Table B holds the same points as the rows below and some others, measured another way and shuffled. Each row below is followed by which row of B it is.
B, 72 x 31:
[[ -24  288  -89 -214   19   87  -76 -114  181 -130   33  -83 -143  169
   131   12  206  -21 -304   45  127   -6   49 -108   20 -157  -34  152
  -227   45  -71]
 [  65  247 -330 -677  108   42 -258    5 -292   56   16   -5 -137  109
   323 -101 -208 -372 -469  307  343  -18 -143 -275   83 -326  -96   90
  -473   88  131]
 [ -98  394 -236 -321  138 -394    1    0   62 -275 -135  -18 -319  343
    78  -20  125 -197 -204  194  222  210  261 -249  211 -287  -73  -15
  -366  262 -130]
 [  88 -132   63  112 -154  324   57  -44  241  199  -66   35  -35 -209
  -115  -42  104  -78  119 -175  -21 -203 -191  254  -43  108  113  -13
   -26 -230  -59]
 [  -1   53  -48 -211   70  194   -9   17   82  145   35    3  -65  111
   123 -145   67 -110 -196 -171  140  -42  -91  148  -29 -109  -16  134
  -119   47   25]
 [ -75  184 -112 -151   21   34   24  -65  135  -82  115   58  -88  169
    88  -24  230  -96 -123   35  172  134  111   43   18 -155  -51   73
  -109  145  -73]
 [  16   58 -150  -35  116   -8   88  179 -173  232  104   55  129   -7
   166 -140  -55 -255  -88  -16  183  142 -110   12  -57 -206 -116   49
    62  146  110]
 [ -37  181 -249 -275  124  114   -7  -59  105 -159    9  -23 -179  251
   214    0  193  -84 -392  -17  167  105   81  -70   38 -162  -25  140
  -223  129  -68]
 [  10  249  -67 -263  -34  -33  -38 -101  183  -46 -120  -20 -281   98
   -17   17  131 -135 -120   50   99  -60   27 -114  154  -80   28   27
  -387  -12  -76]
 [  82 -172  251   58  -27  422   43   77  277  447 -141 -172  -40  -35
   -54 -277   55   86 -106 -633   10 -248 -291  605 -155  132   71  210
   123 -138    5]
 [ -74  296  -13 -125  -76   57  -36 -181  451 -325  -74  -98 -287  268
     7  109  384  120 -215  -49   52  -65  201  -52  113  -38   56  106
  -302   12 -195]
 [-102  -87  140  277 -172   72   72 -135  304   44  219  186  126 -106
  -122  -77  271  -26  389   11   44   29   46  289 -183   33  -56  -78
   221  -59 -211]
 [  78   21   -6 -150  -33  297  -39   -6  199  131  -82  -74 -152   23
    36 -128   77  -47 -226 -237   75 -158 -131  224  -32    3   64  164
  -128  -77  -19]
 [ -22  162  -85 -190   -6   20  -59  -72  186  -65  -80  -19 -219  129
    61  -29  141  -59 -172  -28  101  -46   15  -40   62  -63  -14   68
  -255    6 -117]
 [   1  -44  259  265 -198  189  -13  -35  252  214  235   50  261 -164
   -20  -98  115    1  250  -85    8 -189 -127  174 -244   48  -64   47
   198 -152  -16]
 [ -88 -138  205  335 -332   86   34 -129  300  156  316  304  177 -240
  -179  -70  253  -53  570   45   38  -16   -5  338 -193  133  -81 -103
   256 -100 -187]
 [  90  201 -305 -229   12  132  -67  168 -240   80  -58  -79   28  -22
   289  141  -88 -200 -396  109  193  -57 -214 -326  178 -197  -31   42
  -314   25  213]
 [ -62  -44    7  227 -192   63   72  -87  278  -71  145  178   56  -74
   -60   46  257  -54  269   56   38   13   77  105  -72   56  -13  -87
    74  -55 -166]
 [   4  254 -168 -288 -105   42 -201 -111   40 -141   -2  -25 -102   46
   190  150   60 -110 -239  265  156 -135  -52 -365  114 -115  -47    6
  -421  -69  -18]
 [ -31  194 -227 -108   25   25   46  -33   32 -100   64   50  -56   82
   140   99  180 -144 -164  130  143  125   49 -176   81 -153  -43   16
  -179   91  -27]
 [  23  -63   74  -45 -101   81  -16  -34  182  165   31  102  -73  -76
  -122 -253   36 -181  170  -45  123  -46  -39  370 -121  -25    6    6
    42  -43 -115]
 [ 148 -127   61 -251   27  373 -142  123  -14  470  -94  -96  -48  -99
    77 -390 -213 -149 -244 -338  140 -264 -382  428 -161  -44   12  212
   -18 -117   90]
 [ -36 -283  220  217  -41  168  120   63  107  476  265  168  237 -133
   -92 -432   44 -144  346 -286  146  109 -121  736 -375    6 -115   62
   508   58  -66]
 [ -71 -175  271  601 -379  116  120 -132  422   74  321  314  308 -336
  -211   78  301   -1  729   61 -126 -162  -14  125 -196  196  -17 -188
   272 -255 -173]
 [ -66   18  145  321 -179    2  117   11  278   87  176  132  117  -72
  -104  -46  250   -9  315  -90   25   28   49  212  -98   36  -59  -11
   200   13 -102]
 [ -88   10   15  100  -37   55   12  -36   88   84  293  131  179   -7
    74 -152  159  -90  112   48  162  134   17  209 -220 -122 -149   47
   232   91  -95]
 [ 165  158 -187 -482   33  198 -263  193 -421  374  -33 -165  107  -79
   375  -75 -373 -296 -495  101  297 -207 -434 -241   38 -241 -105  129
  -342  -34  341]
 [ -34  278 -104 -188 -128 -180  -48 -123  236 -214   46  133 -256  112
   -47    7  199 -185   34  243  139   70  222 -128   97  -87  -25   -1
  -283   81 -155]
 [ 100    7  132  -40 -257  193 -117  -30  205  258  107  144  -42 -220
   -84 -149    3 -154  161  -34   29 -267 -178  138  -82   89    5   84
   -98 -182   -1]
 [ -50   93 -190   47  -18   21   82   32  121 -111  -45   63  -83   67
    88  121  203  -53  -73  -24   61   40   26 -118  126  -52   -4  -32
  -147   38  -78]
 [ -32 -169  -98   66  -22  218  117  -73  164   56  164  236   17  -70
   -32 -138  184 -180  169  -26   93   99    8  327 -142  -34   15  -31
   138   -6 -147]
 [  15  171 -150 -234   30  165   12  -89  213  -99 -168  -69 -305  131
    13   21  207  -57 -274  -85   91  -33   13   45  148  -89   98   76
  -314   -8 -101]
 [  57  260   53 -280 -173  141 -252 -102  191   56 -111 -128 -223   -8
    33  -11   57   10 -236   -3   92 -297 -163  -70   90  -22   -1  135
  -384 -150  -41]
 [ -32  451  -76 -307   24 -187 -101  -14  117 -187   55  -65 -137  271
   152    1  103 -134 -257  187  182    5  163 -324   99 -258  -78  123
  -351  157   26]
 [ -58 -116   79  542 -147   33  246   42  242  114   98  177  185 -216
  -141   46  255  -20  446 -112  -78   24  -37  147  -68   79  -16 -140
   268  -87 -131]
 [  11  133 -174 -296  195   39   61   72   62   75 -152  -60 -288  227
    83 -204   71 -151 -342 -230  169  115    7  183   62 -161    4  165
  -168  171  -42]
 [ -35   23  -67 -182  129  165   34    3   18  182  114   22   -7  114
   116 -228   90 -140 -168 -141  205  129  -56  300 -121 -174  -73  137
    54  137  -18]
 [-113   -9  193  402 -192  121   59 -101  307   48  242   65  269  -84
    23   99  313  136  267  -73  -26  -75  -36   38 -166   82 -104  -23
   195 -106 -116]
 [-122 -145  -85  201  -56  323  113 -137  132   15  308  148  224  -38
   100   29  347    7   80  -18  142  205    0  322 -205  -33  -78  -13
   290   38 -147]
 [ -53   78 -182 -178  203   56   82   47   68   22  -75  -24 -176  229
   135 -145  136  -87 -285 -211  151  142   14  149   19 -158  -35  120
   -80  168  -80]
 [ -39  126 -116   81   -2  -86   62   99   13   13  -34   25   23    6
    81   53   85  -99   -2   24   87   25  -42 -144   91 -121  -61  -56
   -86   43  -18]
 [ 107 -134  284 -149  -37  251  -23   64  328  481 -227  -93 -292   -1
  -203 -483  -34  -43  -24 -614   44 -251 -218  736 -120  132   86  230
     8  -94  -72]
 [ -83  137 -168  -41  107    4   25   50  -47  -22   96   -8   82  119
   198  -34  118  -86 -176   47  194  155    0  -22  -30 -241 -119   36
    20  153  -27]
 [-110  395 -221 -152   10   28  -37 -170  189 -381  189  -26  -63  281
   267  234  383   31 -358  211  147  145  216 -376   58 -185  -94  128
  -250  147  -86]
 [ -68  202 -282 -276   72  149  -73  -61  -26 -193  146   -8    2  205
   296   73  171  -98 -378  174  254  124   58 -131   18 -258  -72   83
  -181  145   -5]
 [  56  123   89 -156 -135   81  -59  -52  210  154   61   38 -134  -12
   -67 -173   77 -151    9  -47  121  -70  -19  201  -59  -10   -9  127
  -106  -11  -32]
 [ -47  146 -139  189 -117  -77  152   45  202 -106 -114   98 -155  -25
   -84  177  278  -34  108  -24   -3   45   59  -93  232    3   37  -99
  -150   16 -123]
 [ -32  -15  -45    3   45  157   93    0  200  127 -135   18 -189   32
   -32  -90  191   -1  -60 -301   23  -27 -104  240   57    3   32   53
   -71  -19 -136]
 [-136  309 -345  -98  201   53  104  -43   31 -332   98  -73   26  343
   384  288  343   20 -459   79  146  220  145 -428  119 -257  -84   71
  -218  206   -5]
 [ 214  298  -61 -465 -204  120 -288   15 -164  288  -56  -98  -80 -184
   159   68 -247 -299 -280  233  175 -332 -340 -407  147  -65  -28   91
  -569 -184  265]
 [  36  141 -182 -237   69  -32   25   76   -9   70 -144   16 -233   51
    -7 -139    6 -241 -144   -4  172   65  -29   91  123 -181   19   23
  -204   92  -32]
 [-112  141  -77   16   28  117   20  -48  191  -80   56   -3  -29  151
   152   69  287   91 -167 -122   63    8    0  -45   31  -81  -63   83
   -87   50 -100]
 [  62   -8  175 -185  -51  146  -54    4  298  257 -286 -182 -305   94
  -107 -259   33   11 -144 -439   88 -195 -130  457  -10  101   65  153
  -147  -72  -96]
 [   2  282   74 -179  -85  -57 -147  -47  118   89   57  -27  -72   27
    50  -81   44  -93  -69   79  117 -126  -61 -125    3 -116  -98  105
  -223  -13   -9]
 [  65  182 -240 -267  -84  110  -88   -6  -52  -56   23   38  -65  -23
   139   96   13 -246 -198  251  192  -40  -53 -210  121 -159   15   -8
  -325  -12   72]
 [ -34  349 -243 -199   31    6  -86  -29   12 -210   41  -90  -47  182
   294  184  158  -44 -404  175  160   32   33 -419  109 -200  -89   98
  -310   87   18]
 [ -97  382 -215 -147  130 -252   75   33  140 -222 -160  -32 -317  285
    58   48  243  -52 -233   -6  106  158  177 -215  251 -215  -40   46
  -306  213 -131]
 [ -34 -250  260  439 -166   20  117  127  150  409  231  238  303 -258
  -135 -280   19 -121  563 -187   13  -57 -146  422 -276   75 -110  -63
   431  -63  -55]
 [ -38  173 -285 -302  105  195 -107  -40  -57 -182  207    5   77  195
   366   27   90 -143 -413  203  247   62   24 -198  -57 -290  -78  113
  -168  114   48]
 [ -50 -111   21  173  -74  150  123   12  165  108  163  130  122  -33
   -22 -102  185  -88  181 -107  110   85    8  341 -135  -20  -25  -16
   208   39  -75]
 [ -86  334  -72 -315  -14   79 -174 -150  167 -178  120 -101 -108  276
   223   29  237   43 -379   80  214   17   91 -102    2 -174 -104  187
  -249  114  -69]
 [ -10  276 -144 -267   -9  -69 -110  -56   68 -110   -3  -10 -173  115
    91  -39   83 -152 -199  180  185   27   55 -131   64 -192  -57   62
  -264   73  -72]
 [ -20  280   48   52  -93  -15   23  -33  297  -48   -8  -48 -133   74
   -25   37  262   42  -65  -84   16  -44   56  -59   66  -32  -19  115
  -133   17  -83]
 [  16   -6  -52 -285  -63  407 -141 -214  241  -25  -52  -64 -178   52
    78  -21  165   -1 -260  -76  117 -186 -114  182  -30   -2   78   88
  -253 -158 -123]
 [  27  -90  217  249 -181  270   79  -81  420  214   79  150  -36 -210
  -216 -148  224    1  309 -250 -112 -217 -121  340 -119  131   71   57
   102 -209 -144]
 [ -39 -290  188  337 -399  271   21 -197  357   94  356  342  218 -318
  -217  -82  243 -105  621  117   49  -67    6  477 -283  169    8 -148
   309 -200 -209]
 [ -74   36 -147   99 -109   39   48  -67  240 -199   95  199  -74    6
    -9   44  268  -76  114  100   57   50  123   17   19  -39    2  -57
   -36    9 -192]
 [  51 -127 -148 -286  135  165  -60  133 -148  339  -76   28  -95   -7
   108 -374 -170 -253 -202 -184  236   20 -237  392  -97 -149  -52   98
     8   63   -1]
 [  98 -172  231  -17   17  403  -21  104  183  523 -164 -186  -56  -66
   -33 -379  -43   51 -159 -618   45 -254 -365  639 -185   78   33  239
   137 -132    5]
 [  64   44   14  -36 -125  233   -7   -4  161  169   36   24  -61  -89
   -30  -92  110  -92  -39 -112   87  -81 -111  225  -33   -1   27  105
   -37  -55  -10]
 [-115  182 -185   17  121 -177  126   90  -32  -33   26   42   -5  150
   116    0  163 -114  -64   24  168  247   77  -64   80 -222 -121  -26
   -16  224  -58]
 [ -67  114  -45 -208  204   13   43   34  196   20 -114  -66 -242  299
    67 -248  138  -33 -253 -301  124   48   50  233    0 -158  -17  164
  -100  156 -116]]
Rows of B count from 0, top down.

[-405  203  204  -51 -179  247  -84 -126   79   59 -275   69 -135 -219
  117   49   15  -12 -118   72   37  118   94  177  218  240   54 -297
  -75 -256   45  125  -95] -> 24
[-179   42 -270  -47 -158  131  -38  -35   56  279  -14 -117  225  -82
    7  -49  -93 -126  -14  257 -171   17  136    6  192  106   40 -122
  268 -217 -110   68 -205] -> 1
[ -43   66  229 -209  -71  -29 -134   19   53   15  -35  149    4   75
  -38  136   68  200  -47  128  199   24  189  -44 -221  244  -55 -125
 -222  -14  187 -148   69] -> 28
[ 198  -67   40  104   38 -269  316 -141  -49  302  -32 -193   97  -60
  188  110  144 -210  194 -193  -17   99 -291  206  122  -78  -14  -16
  158  -22  135  444   49] -> 68
[ 235  -20 -155  243  -81 -188  128 -134  323  349  -13  111  -42  -43
  243  -36  294 -268  304  -50  -41  -79 -333  226   80  298 -298  280
  -24   -6  -65  376   53] -> 10
[-328  125  -44  -24 -219  147  -35 -141  132  273 -156   16   66 -168
  109  -30    6 -111  -76  244 -118  -12   83  135  289  160   28 -159
   86 -258  -54   81 -244] -> 33
[ -97  -52   -1   85  -24  -70  106 -107 -227  137   94 -235   40   65
 -110  105 -140  -70 -134   55  -12  245 -152  -17   53  -11   71  -46
  331  112  -48  101 -204] -> 35
[-128  -34 -279   38 -175  133  -85  -25    4  280   27 -122  246  -71
   -7  -32  -88  -85  -17  313 -196   17   70   26  134  144    8 -115
  424 -152 -129  118 -207] -> 8
[  68  -23  -92 -189   49  -82 -137  163  -43  -61  126  213  216   19
   31  -45  -24   65   36   66  186  -24  235 -127 -103  -24   -5 -117
 -223 -117    3 -139  153] -> 40
[ -30 -100   10  115   -6  -85  107 -102 -268  154  121 -244  104   69
 -126  110 -139  -68 -120   53  -29  200 -168   12   29  -65   65  -23
  351  130   30  173 -156] -> 56
[ 276   -6 -185  267  -54 -123   73  -78  295  272    8  118  -33  -88
  257   -5  226 -176  323  -91  -14 -115 -313  214    9  372 -347  164
   48  -29 -104  406  148] -> 7
[ -37   15 -177  -50  119  -98  -29   40   32  -64  102  225  -95   66
   52 -139   30 -148   43 -167  234   64   11 -131   59   84  -28  138
 -385   -9 -277 -150   94] -> 25
[ -15   44 -147  -87  173 -112  -33   44   43  -58  119  249  -44   48
   64 -121  -12  -85   30  -76  236   12   28 -134   43   14  -45  118
 -390  -14 -196 -224   72] -> 58
[   7   54 -182  -28  154  -40  -63   58   61  -81   90  242  -80    6
   79 -128    0 -115   76 -118  222   49   -6  -89   38   85  -68  105
 -336  -34 -216 -112  120] -> 26
[-342  173  -28  -71 -221  181  -38 -114   60  188 -193   11   27 -178
   85  -20   -9 -145  -69   91  -39   62  135  135  281  146  110 -247
   -6 -306  -70  129 -171] -> 42
[  96   47 -188  205   15  -57  -30  -53  121   61   73  235 -134  -29
  122  -77   79 -173  135 -160  150  -48 -218   86   38  268 -206  155
 -180    9 -264  163  101] -> 34
[ 127 -120   97  128   83 -211  261 -137 -185  227    0 -216   98  -46
  114  121   60 -140   82 -157   -8  124 -284  179  110 -134   40  -50
  228   36  149  402   33] -> 31
[-126  -84 -195  -34 -122   14   11  -22  -24  245   80 -221  188   85
 -116   -6  -76 -106  -59  272 -159  183   65 -101   72   79   39   37
  338   -7  -53    5 -232] -> 15
[ -71  -29 -146   61  -91   14  -10  -67 -192  191  124 -192  149   70
 -173   60 -172  -79 -120  209  -64  177  -54  -24   18   21   72  -33
  388   61  -65   62 -255] -> 18
[  28  -59  -18 -263   45 -125 -110  147   13  -33   74  177  143   83
   43  -15   73  107   45   78  193   28  251 -175 -139   66    2  -83
 -239  -70    4 -235  138] -> 43
[ 185  -12 -155  284  -68 -116   35  -99  273  220   52  179  -91  -23
  169  -50  196 -202  218  -77   19 -100 -300  163   26  353 -337  275
  -86   36 -133  316   97] -> 54
[  13   60 -155  134   30  -89  -10  -64  103   30   70  249 -177   22
   82 -107   82 -215   77 -173  192   19 -176   29   80  198 -133  209
 -314   27 -274   48   48] -> 20
[-185   20 -219  -48 -189    1   41  -86   30  309   38 -159  166   36
  -61  -13  -73 -152  -64  233 -139   85   75  -53  159  107   45  -23
  239  -97 -146  -10 -296] -> 30
[-376  242   99 -110 -214  167  -28 -138  109  141 -251   47 -103 -168
   98   23   34 -112  -82   77   36  149  110  142  242  197  100 -244
 -104 -271  -23   64 -187] -> 17
[  55 -127   75  144   99  -98  137 -115 -323  144   68 -227  107   -9
  -26  131  -90  -46  -53  -62    8  136 -242  114   45 -127   85  -93
  341  103   95  294  -29] -> 53
[ 181   51 -195  212  -10  -82   34  -53  284  164   34  165 -103  -50
  184  -54  153 -194  247  -88   50  -34 -252  124   25  328 -307  215
  -97   -9 -147  252  107] -> 29
[ -81  -48 -120   34  -25   -2   22  -81  -90  228   96 -207  113   76
 -121   57 -126  -43  -90  266 -100  164  -74  -47   28   57   18   35
  385   88  -30  -12 -258] -> 4
[-154  111  310  -78 -201   99 -193  -43   -5   -4 -135  175  -66  -47
   -6  158   70  172 -105  113  178   63  119  118 -140  308  -25 -259
 -117  -79  169   56   28] -> 27
[-129  -72 -176   14 -108   -2    7  -68  -98  240   94 -198  136   94
 -131   19  -97  -94  -98  231 -108  159   -9  -71   64   83   60   20
  354   41 -120   -4 -264] -> 36
[  25   19 -198 -176  155  -92  -67  129   10  -79  110  203   50   39
   65 -114   -7  -60   78  -60  226   66  139 -172   -8   -4   13   12
 -313  -80 -177 -218  120] -> 13
[  78  -48 -119 -105  113   -5 -186  186  -82 -127  133  235  202  -54
   81  -50  -73  127   43   24  188  -84  189 -102 -101   19  -51 -187
 -140 -126  -59  -80  237] -> 3
[-344  259  254  -90 -183  163 -108 -185   13   92 -258  160 -189 -131
   47   97   52   -1 -145   55  167   79   56  202  119  241  112 -265
 -190 -177   27   20 -155] -> 14
[ 382  -73 -151  234  -25 -173  162  -97  188  393  -38  -25  132 -125
  283   41  269 -217  389  -92  -91 -109 -330  316   40  180 -230   92
  200  -77   86  579  168] -> 63
[  49  -77 -116 -218  100 -101 -113  185  -24  -77  119  186  187   39
   68  -69   12   71   64   25  183   -1  243 -186  -88    3   -3  -93
 -226 -103  -59 -192  190] -> 19
[-105  -88   73   63   -1 -166  172 -151 -245  157   98 -237   -6  139
 -131  105  -82 -106 -154   -5   25  261 -185  -35   64  -57  101   49
  214  180  -24   61 -214] -> 62
[ -31  -31   60  -32  118 -180  231 -151 -207  187   37 -282  -28  131
 -100  112  -41 -151  -57  -35   52  330 -198  -18   64 -134  163   79
  166  161   62   31 -195] -> 51
[-159    0 -223   41 -199   71  -13  -47   47  271   59 -151  208  -37
  -26   -2 -123  -78  -58  295 -192   43   54  -21  134  155  -51  -82
  372 -115 -114   82 -244] -> 12
[  49  -94 -101 -272   75  -76 -137  214  -23  -82   85  152  193   61
   42  -59   53   74   82   43  176   70  299 -201 -128   26   35 -104
 -209 -111  -12 -188  207] -> 38
[ 103 -156  141  168   94 -188  258 -115 -167  178   -6 -220   83  -88
  164  126   55  -87   78 -163  -30  123 -299  177  117  -98  -17  -86
  270   33  159  441   87] -> 45
[-366  233  223 -157 -142  177  -70 -144   71   76 -301   84 -216 -123
   78   73   96  -27  -86   11  140  173  101  144  141  265  132 -245
 -191 -200   18    2 -109] -> 49
[   9   33 -163  -53  179    4 -118  123   69 -135   75  256  -38  -52
  136 -115  -13  -11   91  -49  210   46   46 -101    3  101  -94    0
 -252  -75 -183 -132  170] -> 9
